Below is a small trained network, with its code and all its weights. Each question gives an input and a target symbol and asks what happens when units are switched off, that is, made to give their printed mean instead of their output.

import numpy as np


def w(rows, s, z=0):
    codes = np.array(rows[::2]) - 128.0
    scale = np.full(codes.shape[1], s)
    scale[-1] = z or s
    return codes * scale


def softmax(a):
    e = np.exp(a - a.max(-1, keepdims=True))
    return e / e.sum(-1, keepdims=True)


def log_softmax(a):
    a = a - a.max(-1, keepdims=True)
    return a - np.log(np.exp(a).sum(-1, keepdims=True))


def net(x, mask):
    ids = ['ΓΔΠΨΩαβεζθλμστφ'.index(c) for c in x.split()]
    T = len(ids)
    res = E[ids] + P[:T]
    u = 0
    for l in range(3):
        r = res
        for j in range(2):
            rows = slice(4 * j, 4 * j + 4)
            q, k, v = (r @ M[l][rows].T for M in (Q, K, V))
            z = softmax(np.where(np.tri(T) > 0, q @ k.T / 4**0.5, -1e9)) @ v
            o = O[l][rows]
            res = res + np.where(mask[u + j], z, o[:, -1]) @ o[:, :-1]
        u += 2
    return log_softmax(res[-1] @ U[:, :-1].T + U[:, -1])


Q, K, V, O = {}, {}, {}, {}
E = w([
[199,52,27],'Γ',
[183,122,168],'Δ',
[220,158,156],'Π',
[178,28,25],'Ψ',
[27,134,246],'Ω',
[112,160,112],'α',
[127,122,160],'β',
[59,107,97],'ε',
[184,211,98],'ζ',
[243,175,180],'θ',
[105,125,89],'λ',
[253,205,55],'μ',
[164,87,88],'σ',
[102,131,210],'τ',
[19,37,159],'φ',
],0.0079)
P = w([
[105,126,120],'0',
[129,138,113],'1',
[206,122,116],'2',
[208,104,148],'3',
[71,198,65],'4',
[212,90,145],'5',
[195,83,148],'6',
[1,226,90],'7',
[168,31,181],'8',
[159,127,129],'9',
],0.0084)
Q[0] = w([
[135,87,143],'L0H1',
[208,45,133],'L0H1',
[220,47,127],'L0H1',
[119,105,185],'L0H1',
[68,244,7],'L0H2',
[56,253,118],'L0H2',
[43,69,185],'L0H2',
[105,222,71],'L0H2',
],0.0068)
K[0] = w([
[161,110,146],'L0H1',
[185,47,123],'L0H1',
[187,2,122],'L0H1',
[147,131,157],'L0H1',
[91,204,59],'L0H2',
[95,181,109],'L0H2',
[110,92,200],'L0H2',
[157,198,79],'L0H2',
],0.0093)
V[0] = w([
[193,99,124],'L0H1',
[203,44,24],'L0H1',
[246,34,190],'L0H1',
[109,95,3],'L0H1',
[42,178,44],'L0H2',
[150,209,77],'L0H2',
[163,108,49],'L0H2',
[41,172,92],'L0H2',
],0.0056)
O[0] = w([
[197,94,93,168],'L0H1',
[140,96,57,183],'L0H1',
[209,23,117,253],'L0H1',
[62,98,1,110],'L0H1',
[59,183,92,30],'L0H2',
[158,201,97,40],'L0H2',
[74,102,115,117],'L0H2',
[37,194,98,56],'L0H2',
],0.0051,0.0013)
Q[1] = w([
[64,254,103],'L1H1',
[129,120,254],'L1H1',
[179,83,176],'L1H1',
[142,47,133],'L1H1',
[93,137,95],'L1H2',
[194,51,171],'L1H2',
[109,159,95],'L1H2',
[98,158,184],'L1H2',
],0.0083)
K[1] = w([
[174,47,57],'L1H1',
[84,121,232],'L1H1',
[59,115,180],'L1H1',
[122,179,216],'L1H1',
[136,196,121],'L1H2',
[156,90,254],'L1H2',
[131,183,121],'L1H2',
[223,98,178],'L1H2',
],0.0064)
V[1] = w([
[160,112,82],'L1H1',
[73,254,102],'L1H1',
[151,238,168],'L1H1',
[151,153,144],'L1H1',
[126,231,172],'L1H2',
[139,193,111],'L1H2',
[152,77,185],'L1H2',
[112,174,95],'L1H2',
],0.0095)
O[1] = w([
[114,128,101,83],'L1H1',
[96,224,183,77],'L1H1',
[137,169,233,91],'L1H1',
[178,121,188,115],'L1H1',
[102,154,163,12],'L1H2',
[155,189,158,35],'L1H2',
[122,2,169,251],'L1H2',
[116,164,105,33],'L1H2',
],0.007,0.0023)
Q[2] = w([
[146,89,122],'L2H1',
[96,62,110],'L2H1',
[86,76,178],'L2H1',
[159,53,133],'L2H1',
[138,206,64],'L2H2',
[125,162,97],'L2H2',
[182,85,149],'L2H2',
[109,254,70],'L2H2',
],0.0078)
K[2] = w([
[33,88,121],'L2H1',
[88,86,31],'L2H1',
[33,230,156],'L2H1',
[109,3,120],'L2H1',
[249,73,142],'L2H2',
[158,87,171],'L2H2',
[66,232,155],'L2H2',
[217,179,148],'L2H2',
],0.006)
V[2] = w([
[153,140,136],'L2H1',
[155,138,101],'L2H1',
[245,114,82],'L2H1',
[75,115,127],'L2H1',
[191,184,144],'L2H2',
[160,225,68],'L2H2',
[168,140,157],'L2H2',
[53,174,134],'L2H2',
],0.012)
O[2] = w([
[106,115,188,95],'L2H1',
[62,114,110,122],'L2H1',
[15,86,175,177],'L2H1',
[204,136,51,161],'L2H1',
[61,128,200,3],'L2H2',
[21,126,105,30],'L2H2',
[97,93,211,63],'L2H2',
[182,254,111,138],'L2H2',
],0.0069,0.0048)
U = w([
[129,120,98,40],'Γ',
[193,62,176,144],'Δ',
[168,111,181,97],'Π',
[106,94,67,90],'Ψ',
[226,210,222,87],'Ω',
[42,224,153,252],'α',
[172,139,161,103],'β',
[125,230,77,92],'ε',
[37,207,184,223],'ζ',
[182,73,217,75],'θ',
[108,216,100,133],'λ',
[76,180,141,113],'μ',
[95,111,62,144],'σ',
[200,130,206,108],'τ',
[254,153,35,150],'φ',
],0.0045,0.0047)

Each question gives the input, a string of symbols that net reads in full, and the target symbol t.
The units are the heads (4 rows each of Q, K, V and O). Each row of codes is followed by its name. A weight is (code - 128) times the scale printed after its matrix; where a second scale follows, it is the last column's (O and U).
mask holds one flag per head, layer by layer. A switched-off head (its flag False) gives its mean, the last column of its rows in O, instead of its output. The means were averaged over made-up inputs and are rounded, as every weight is.
A unit's drop is (log p(t) with every unit on - log p(t) with that unit switched off) / (log p(t) with every unit on - log p(t) with every unit switched off).
The circuit of an input: a set's keep is (log p(t) with only the set's units on - log p(t) with every unit switched off) / (log p(t) with every unit on - log p(t) with every unit switched off). Starting from all 6 units, units are removed one at a time, each time the one whose removal leaves the highest keep (on an exact tie, the one counted first), for as long as the keep stays at least 0.8.
units of the circuit, in order: the units of the circuit, biggest drop first
unit that matters most: the unit with the biggest drop
which heads matter: for each layer, one digit per head in row order, 1 if its drop is at least 0.15 and else 0, layers parted by /
drop when u is switched off: that unit's drop, to one decimal
input α Δ Δ Δ Ψ Δ ζ φ Δ, target φ: unit that matters most : L2H2
input Π θ φ ζ ζ Δ Π μ, target ζ: units of the circuit, in order : L2H1, L2H2, L0H2
input Δ Γ Ω Π Ψ Δ Δ φ Ψ, target φ: units of the circuit, in order : L2H2, L0H1
input τ α Δ φ Ω φ λ ζ, target α: units of the circuit, in order : L0H2, L1H2, L0H1
input ζ ζ Δ, target ζ: units of the circuit, in order : L2H2, L1H2, L0H2, L2H1
input θ β φ φ φ α β Ω Δ, target Ω: units of the circuit, in order : L1H1, L0H1, L2H2
input Ω τ τ τ, target Ω: which heads matter : 10 / 10 / 11
input β α ε Δ β τ φ Ω φ, target Ω: which heads matter : 10 / 10 / 11
input ε β Ω Ω θ Γ Δ Ω μ, target Ω: units of the circuit, in order : L1H1, L0H1, L0H2
input φ φ τ φ λ Δ β φ Π, target φ: which heads matter : 00 / 00 / 11
input Ψ Δ σ, target Ψ: units of the circuit, in order : L2H1, L1H1, L0H1, L2H2
input τ Ψ τ θ Γ Ω Δ Ω μ, target Ω: units of the circuit, in order : L0H1, L1H1, L0H2
input ζ Ω β ζ λ, target α: units of the circuit, in order : L2H2, L1H2, L0H2, L0H1
input φ Ω ζ Δ σ φ α φ τ φ, target φ: unit that matters most : L2H1
input φ σ φ α Ω Ω Ω φ Ψ ε, target φ: which heads matter : 00 / 10 / 11
input φ μ Ψ φ θ Δ β, target φ: units of the circuit, in order : L2H2, L0H2, L1H1, L0H1
input Ω Δ Δ Δ Δ θ Δ, target Ω: units of the circuit, in order : L0H1, L1H1, L2H2, L0H2
input θ λ Ψ Ψ Ψ, target σ: which heads matter : 10 / 10 / 10
input Ω Ω Π φ ζ, target α: which heads matter : 01 / 01 / 01
input Π φ φ φ Ω τ φ Ω λ, target Ω: unit that matters most : L0H1
input φ μ Δ Ω, target φ: drop when L1H1 is switched off : 0.3
input τ Δ φ Ψ Δ Γ τ Ω Ω, target Ω: drop when L1H1 is switched off : 0.6
input Ω ε φ ε Δ φ λ Ω Π, target Ω: drop when L1H2 is switched off : 0.0
input Ω Δ Ω τ Ω β σ, target Ω: drop when L0H2 is switched off : 0.1
